Below is a small trained network, with its code and all its weights. Each question gives an input and a class and asks what happens when units are switched off, that is, made to give their printed mean instead of their output.

import numpy as np


def w(rows, s, z=0):
    codes = np.array(rows[::2]) - 128.0
    scale = np.full(codes.shape[1], s)
    scale[-1] = z or s
    return codes * scale


def norm(h):
    return h / np.sqrt((h * h).mean(-1, keepdims=True) + 1e-5)


def f(y):
    return y / 2 * (1 + np.tanh(0.7978845608 * (y + 0.044715 * y**3)))


def log_softmax(a):
    a = a - a.max(-1, keepdims=True)
    return a - np.log(np.exp(a).sum(-1, keepdims=True))


def net(x, mask):
    res = np.array(x, float).reshape(1, 6) / 4 @ E
    u = 0
    for l in range(4):
        y = f(norm(res) @ A[l][:, :-1].T + A[l][:, -1])
        res = res + np.where(mask[u : u + 7], y, B[l][:, -1]) @ B[l][:, :-1]
        u += 7
    return log_softmax(norm(res)[-1] @ U[:, :-1].T + U[:, -1])


A, B = {}, {}
E = w([
[197,72,90,1,93],'x0',
[128,128,128,129,128],'x1',
[135,71,166,155,198],'x2',
[19,81,179,121,69],'x3',
[128,128,128,128,128],'x4',
[128,128,129,129,128],'x5',
],0.0074)
A[0] = w([
[117,108,248,131,119,60],'0.n1',
[211,114,75,94,101,131],'0.n2',
[77,86,137,88,110,3],'0.n3',
[52,164,207,192,86,59],'0.n4',
[121,254,119,181,203,156],'0.n5',
[87,119,106,62,46,136],'0.n6',
[130,187,175,148,167,111],'0.n7',
],0.0085,0.0021)
B[0] = w([
[172,111,177,186,130,168],'0.n1',
[8,138,191,121,157,220],'0.n2',
[114,62,88,174,15,157],'0.n3',
[187,195,223,34,179,226],'0.n4',
[130,46,33,104,5,253],'0.n5',
[132,177,96,225,141,227],'0.n6',
[125,70,108,254,103,163],'0.n7',
],0.0062,0.0048)
A[1] = w([
[129,2,142,177,191,252],'1.n1',
[120,97,99,179,119,163],'1.n2',
[181,136,59,182,101,101],'1.n3',
[120,92,134,122,70,158],'1.n4',
[103,146,86,186,163,79],'1.n5',
[208,158,157,159,120,226],'1.n6',
[80,191,97,103,189,98],'1.n7',
],0.01,0.0033)
B[1] = w([
[221,96,196,122,156,254],'1.n1',
[99,106,82,51,82,170],'1.n2',
[88,101,118,165,121,180],'1.n3',
[137,97,65,210,129,179],'1.n4',
[188,13,152,46,17,133],'1.n5',
[51,133,190,118,116,171],'1.n6',
[254,102,126,65,100,141],'1.n7',
],0.0084,0.0069)
A[2] = w([
[8,151,104,147,105,119],'2.n1',
[146,171,67,110,99,199],'2.n2',
[180,127,148,156,124,146],'2.n3',
[138,92,166,113,173,201],'2.n4',
[115,233,141,99,123,227],'2.n5',
[82,179,127,130,57,252],'2.n6',
[167,148,140,68,149,139],'2.n7',
],0.014,0.0025)
B[2] = w([
[153,150,86,40,58,228],'2.n1',
[115,141,108,205,53,218],'2.n2',
[95,134,113,2,118,187],'2.n3',
[128,87,63,132,132,241],'2.n4',
[108,85,246,72,86,210],'2.n5',
[52,114,86,89,245,254],'2.n6',
[141,234,146,212,127,200],'2.n7',
],0.0091,0.0059)
A[3] = w([
[165,172,64,169,148,122],'3.n1',
[43,129,195,128,102,253],'3.n2',
[129,44,214,176,216,29],'3.n3',
[98,155,158,189,24,71],'3.n4',
[188,63,127,169,118,221],'3.n5',
[146,37,77,114,82,197],'3.n6',
[159,140,196,147,247,70],'3.n7',
],0.011,0.0022)
B[3] = w([
[95,63,117,118,181,139],'3.n1',
[160,103,135,155,165,194],'3.n2',
[129,154,82,162,30,214],'3.n3',
[132,214,133,103,129,162],'3.n4',
[107,156,249,94,187,206],'3.n5',
[192,128,114,106,125,254],'3.n6',
[60,121,47,169,160,186],'3.n7',
],0.012,0.0079)
U = w([
[120,118,6,65,72,121],'0',
[233,49,207,113,127,228],'1',
[35,112,241,71,148,7],'2',
[87,92,167,239,90,163],'3',
[134,242,169,139,109,218],'4',
[142,137,66,156,247,99],'5',
],0.021,0.0018)

Each question gives the input, the list of numbers given to net, and the class t.
The units are the neurons (one row each of A and B). Each row of codes is followed by its name. A weight is (code - 128) times the scale printed after its matrix; where a second scale follows, it is the last column's (A, B and U).
mask holds one flag per neuron, layer by layer. A switched-off neuron (its flag False) gives its mean, the last column of its row in B, instead of its output. The means were averaged over made-up inputs and are rounded, as every weight is.
A unit's drop is (log p(t) with every unit on - log p(t) with that unit switched off) / (log p(t) with every unit on - log p(t) with every unit switched off).
The circuit of an input: a set's keep is (log p(t) with only the set's units on - log p(t) with every unit switched off) / (log p(t) with every unit on - log p(t) with every unit switched off). Starting from the 12 units with the biggest drops (on a tie, the unit counted first), units are removed one at a time, each time the one whose removal leaves the highest keep (on an exact tie, the one counted first), for as long as the keep stays at least 0.8.
circuit, biggest first: the units of the circuit, biggest drop first
unit that matters most: the unit with the biggest drop
k most important neurons: the k neurons with the biggest drops, biggest first
top k neurons in layer l: the k neurons of layer l with the biggest drops, biggest first
drop when u is switched off: that unit's drop, to one decimal
input [2,8,6,-2,-5,1], class 5: most important neuron -> [3.n7]
input [-6,8,-1,1,2,8], class 2: 3 most important neurons -> [0.n4; 1.n1; 0.n3]
input [2,3,-5,0,4,8], class 4: top 3 neurons in layer 0 -> [0.n5; 0.n2; 0.n7]
input [2,-2,6,0,8,-5], class 5: circuit, biggest first -> [3.n7; 0.n5]
input [-5,-3,8,0,3,-7], class 1: 4 most important neurons -> [0.n5; 1.n5; 0.n7; 2.n6]
input [6,-7,6,-1,-3,-3], class 5: 3 most important neurons -> [0.n5; 3.n7; 2.n7]
input [-2,-4,0,-1,3,-5], class 0: 2 most important neurons -> [0.n5; 1.n1]
input [-2,-1,0,-5,-1,1], class 0: top 2 neurons in layer 1 -> [1.n2; 1.n1]
input [-6,-6,-7,0,7,-8], class 0: 4 most important neurons -> [0.n5; 2.n1; 1.n1; 3.n5]
input [1,7,-6,0,6,0], class 4: top 3 neurons in layer 1 -> [1.n7; 1.n4; 1.n5]
input [4,-1,-3,-3,3,0], class 4: 2 most important neurons -> [2.n7; 1.n7]
input [-8,7,-1,7,-2,2], class 2: 3 most important neurons -> [1.n1; 2.n1; 0.n4]
input [-1,-2,-8,5,1,3], class 2: 3 most important neurons -> [0.n4; 0.n5; 2.n5]
input [-5,-4,-1,-1,-7,5], class 0: circuit, biggest first -> [0.n5]
input [1,-3,2,-3,8,8], class 5: 2 most important neurons -> [0.n6; 2.n7]
input [7,4,2,-1,-3,2], class 5: 2 most important neurons -> [0.n5; 2.n7]
input [6,1,-3,-1,-5,1], class 4: drop when 0.n5 is switched off -> 1.0
input [4,0,0,-8,-7,-8], class 4: drop when 1.n1 is switched off -> 1.1
input [3,-7,8,-3,1,0], class 5: drop when 3.n7 is switched off -> 0.9
input [5,-1,-3,-4,0,7], class 4: unit that matters most -> 2.n7
input [-1,5,4,1,8,-7], class 3: top 2 neurons in layer 0 -> [0.n5; 0.n1]
